Below are the code and all the weights of a small trained network. Each question names an input and a class and asks about switching units off, where a switched-off unit gives its printed mean instead of its output.

import numpy as np


def w(rows, s, z=0):
    codes = np.array(rows[::2]) - 128.0
    scale = np.full(codes.shape[1], s)
    scale[-1] = z or s
    return codes * scale


def norm(h):
    return h / np.sqrt((h * h).mean(-1, keepdims=True) + 1e-5)


def f(y):
    return np.maximum(y, 0)


def log_softmax(a):
    a = a - a.max(-1, keepdims=True)
    return a - np.log(np.exp(a).sum(-1, keepdims=True))


def net(x, mask):
    res = np.array(x, float).reshape(1, 8) / 4 @ E
    u = 0
    for l in range(4):
        y = f(norm(res) @ A[l][:, :-1].T + A[l][:, -1])
        res = res + np.where(mask[u : u + 10], y, B[l][:, -1]) @ B[l][:, :-1]
        u += 10
    return log_softmax(norm(res)[-1] @ U[:, :-1].T + U[:, -1])


A, B = {}, {}
E = w([
[122,123,136,123,112,136,119],'x0',
[128,131,114,106,127,114,135],'x1',
[130,122,132,115,122,119,121],'x2',
[105,155,247,102,139,122,219],'x3',
[127,121,134,113,118,122,120],'x4',
[148,92,136,42,191,225,127],'x5',
[35,220,138,118,186,112,46],'x6',
[124,129,124,137,134,133,134],'x7',
],0.012)
A[0] = w([
[133,152,171,116,119,142,155,133],'L0N1',
[146,102,124,60,197,215,121,151],'L0N2',
[150,122,131,89,171,188,118,156],'L0N3',
[159,147,154,168,122,148,112,132],'L0N4',
[95,170,65,131,166,134,4,126],'L0N5',
[64,106,95,116,74,159,155,100],'L0N6',
[69,144,148,116,170,111,105,69],'L0N7',
[112,96,120,133,126,123,132,135],'L0N8',
[164,93,20,147,106,152,62,227],'L0N9',
[59,218,155,101,166,125,81,1],'L0N10',
],0.019,0.005)
B[0] = w([
[196,74,112,157,92,143,153,176],'L0N1',
[87,135,125,70,158,234,124,229],'L0N2',
[135,94,116,99,134,177,123,194],'L0N3',
[142,142,103,81,108,81,132,145],'L0N4',
[3,35,82,127,95,106,202,231],'L0N5',
[162,130,105,151,162,102,128,138],'L0N6',
[162,149,122,173,163,127,82,178],'L0N7',
[106,146,158,135,104,139,128,142],'L0N8',
[215,195,168,172,171,128,34,253],'L0N9',
[230,173,146,155,143,130,28,214],'L0N10',
],0.02,0.015)
A[1] = w([
[121,112,124,132,77,116,185,73],'L1N1',
[96,118,160,137,149,99,156,88],'L1N2',
[89,91,88,110,107,133,193,101],'L1N3',
[103,137,167,150,160,134,103,49],'L1N4',
[164,120,120,200,86,3,151,210],'L1N5',
[131,227,150,160,129,105,64,86],'L1N6',
[18,44,41,109,108,99,154,101],'L1N7',
[95,197,118,137,174,120,155,49],'L1N8',
[121,160,151,82,90,110,153,102],'L1N9',
[107,122,141,156,182,123,67,2],'L1N10',
],0.017,0.0028)
B[1] = w([
[158,83,80,150,65,163,99,151],'L1N1',
[168,112,85,139,106,116,136,132],'L1N2',
[135,87,158,159,126,97,136,147],'L1N3',
[169,129,85,93,100,121,121,155],'L1N4',
[119,252,136,126,48,110,139,253],'L1N5',
[122,89,198,105,205,54,151,226],'L1N6',
[3,74,130,169,164,148,129,166],'L1N7',
[144,105,145,108,87,147,80,129],'L1N8',
[163,148,148,140,123,174,181,133],'L1N9',
[179,145,133,75,82,166,176,197],'L1N10',
],0.024,0.015)
A[2] = w([
[151,203,122,95,148,133,111,63],'L2N1',
[152,149,160,148,110,95,133,110],'L2N2',
[129,94,137,155,198,119,137,80],'L2N3',
[141,71,149,184,105,44,127,119],'L2N4',
[141,103,96,98,53,137,203,113],'L2N5',
[61,184,127,154,98,45,143,63],'L2N6',
[166,6,102,180,194,113,141,127],'L2N7',
[172,125,129,124,151,50,182,71],'L2N8',
[126,65,168,73,145,118,213,80],'L2N9',
[187,136,130,75,148,137,80,2],'L2N10',
],0.024,0.0027)
B[2] = w([
[199,146,179,90,117,143,77,215],'L2N1',
[25,169,87,98,158,95,61,215],'L2N2',
[100,124,144,112,89,176,109,143],'L2N3',
[135,167,81,232,145,102,202,183],'L2N4',
[158,125,94,35,87,123,175,177],'L2N5',
[183,17,120,183,198,182,221,248],'L2N6',
[60,98,194,17,176,182,94,157],'L2N7',
[54,173,193,152,87,76,73,189],'L2N8',
[164,87,151,154,105,3,120,154],'L2N9',
[192,93,108,193,133,186,192,226],'L2N10',
],0.027,0.016)
A[3] = w([
[92,198,5,111,9,126,181,5],'L3N1',
[170,185,137,92,96,112,61,38],'L3N2',
[84,80,91,27,113,198,226,185],'L3N3',
[217,121,157,167,104,142,180,85],'L3N4',
[98,132,198,134,179,144,161,146],'L3N5',
[133,132,87,129,89,126,114,38],'L3N6',
[189,111,130,58,178,97,75,78],'L3N7',
[44,114,224,197,97,87,105,143],'L3N8',
[108,203,121,147,130,15,76,100],'L3N9',
[83,146,68,113,126,115,42,89],'L3N10',
],0.018,0.0018)
B[3] = w([
[88,152,74,111,82,238,127,195],'L3N1',
[85,104,84,146,130,112,204,174],'L3N2',
[128,170,161,166,104,6,121,254],'L3N3',
[50,138,118,92,146,112,73,243],'L3N4',
[168,112,37,131,99,147,89,190],'L3N5',
[108,145,135,136,106,158,148,141],'L3N6',
[135,92,104,108,109,197,218,185],'L3N7',
[200,174,113,115,121,130,95,200],'L3N8',
[157,225,137,153,155,63,85,224],'L3N9',
[66,143,197,86,135,91,114,137],'L3N10',
],0.027,0.014)
U = w([
[188,221,137,168,142,68,103,219],'0',
[202,93,161,89,168,224,100,194],'1',
[103,69,88,216,159,106,184,121],'2',
[8,75,142,91,141,148,63,3],'3',
[83,178,73,110,33,140,159,86],'4',
[164,69,175,66,81,47,178,87],'5',
],0.018,0.0021)

Each question gives the input, the list of numbers given to net, and the class t.
The units are the neurons (one row each of A and B). Each row of codes is followed by its name. A weight is (code - 128) times the scale printed after its matrix; where a second scale follows, it is the last column's (A, B and U).
mask holds one flag per neuron, layer by layer. A switched-off neuron (its flag False) gives its mean, the last column of its row in B, instead of its output. The means were averaged over made-up inputs and are rounded, as every weight is.
A unit's drop is (log p(t) with every unit on - log p(t) with that unit switched off) / (log p(t) with every unit on - log p(t) with every unit switched off).
The circuit of an input: a set's keep is (log p(t) with only the set's units on - log p(t) with every unit switched off) / (log p(t) with every unit on - log p(t) with every unit switched off). Starting from the 12 units with the biggest drops (on a tie, the unit counted first), units are removed one at a time, each time the one whose removal leaves the highest keep (on an exact tie, the one counted first), for as long as the keep stays at least 0.8.
units of the circuit, in order: the units of the circuit, biggest drop first
k most important neurons: the k neurons with the biggest drops, biggest first
top k neurons in layer l: the k neurons of layer l with the biggest drops, biggest first
drop of u: that unit's drop, to one decimal
input [-1,3,6,-6,-6,8,-1,-5], class 1: most important neuron => L0N9
input [8,-2,-6,1,-7,8,0,2], class 5: units of the circuit, in order => L0N9, L2N9
input [2,-7,-1,4,-4,1,-2,-2], class 5: 3 most important neurons => L0N9, L1N5, L0N5
input [-3,0,-2,-1,-4,-6,4,-7], class 2: 2 most important neurons => L0N5, L0N9
input [2,6,5,3,4,-5,0,-7], class 4: 2 most important neurons => L0N9, L0N10
input [8,-1,1,-3,-8,-2,8,-1], class 2: top 2 neurons in layer 0 => L0N5, L0N2
input [-8,4,5,0,-2,2,7,-5], class 3: 2 most important neurons => L0N5, L0N9
input [-7,8,0,3,-5,-4,-3,3], class 4: top 3 neurons in layer 0 => L0N9, L0N2, L0N10
input [-8,-3,-6,8,6,-7,-8,1], class 4: top 2 neurons in layer 0 => L0N9, L0N5
input [-7,4,-8,-1,0,0,5,4], class 2: top 2 neurons in layer 0 => L0N2, L0N5
input [-1,4,-7,0,2,-4,2,1], class 2: 2 most important neurons => L0N5, L0N9
input [1,5,-7,2,-1,-1,-6,6], class 4: 3 most important neurons => L0N9, L0N2, L0N5
input [-7,-8,3,-7,-6,-6,6,-7], class 2: 2 most important neurons => L0N5, L2N6
input [-6,-6,-3,4,4,-2,0,2], class 4: 3 most important neurons => L0N9, L0N10, L0N1
input [4,-8,4,-2,6,-7,6,0], class 2: 2 most important neurons => L0N5, L2N6
input [-7,7,-3,-8,-4,1,2,-7], class 3: 2 most important neurons => L0N5, L1N5
input [5,-7,-1,0,-3,2,-5,-1], class 1: most important neuron => L0N5
input [1,1,4,2,7,-8,-8,4], class 4: 2 most important neurons => L0N9, L0N5
input [0,-2,-7,7,-5,4,-1,-1], class 5: drop of L1N5 => 0.1
input [0,6,0,-8,-8,6,2,-2], class 3: drop of L0N5 => 1.0
input [8,-3,-6,-5,8,-7,3,0], class 2: drop of L0N5 => 1.2
input [8,-8,-8,8,3,-1,-6,2], class 4: top neuron in layer 0 => L0N2
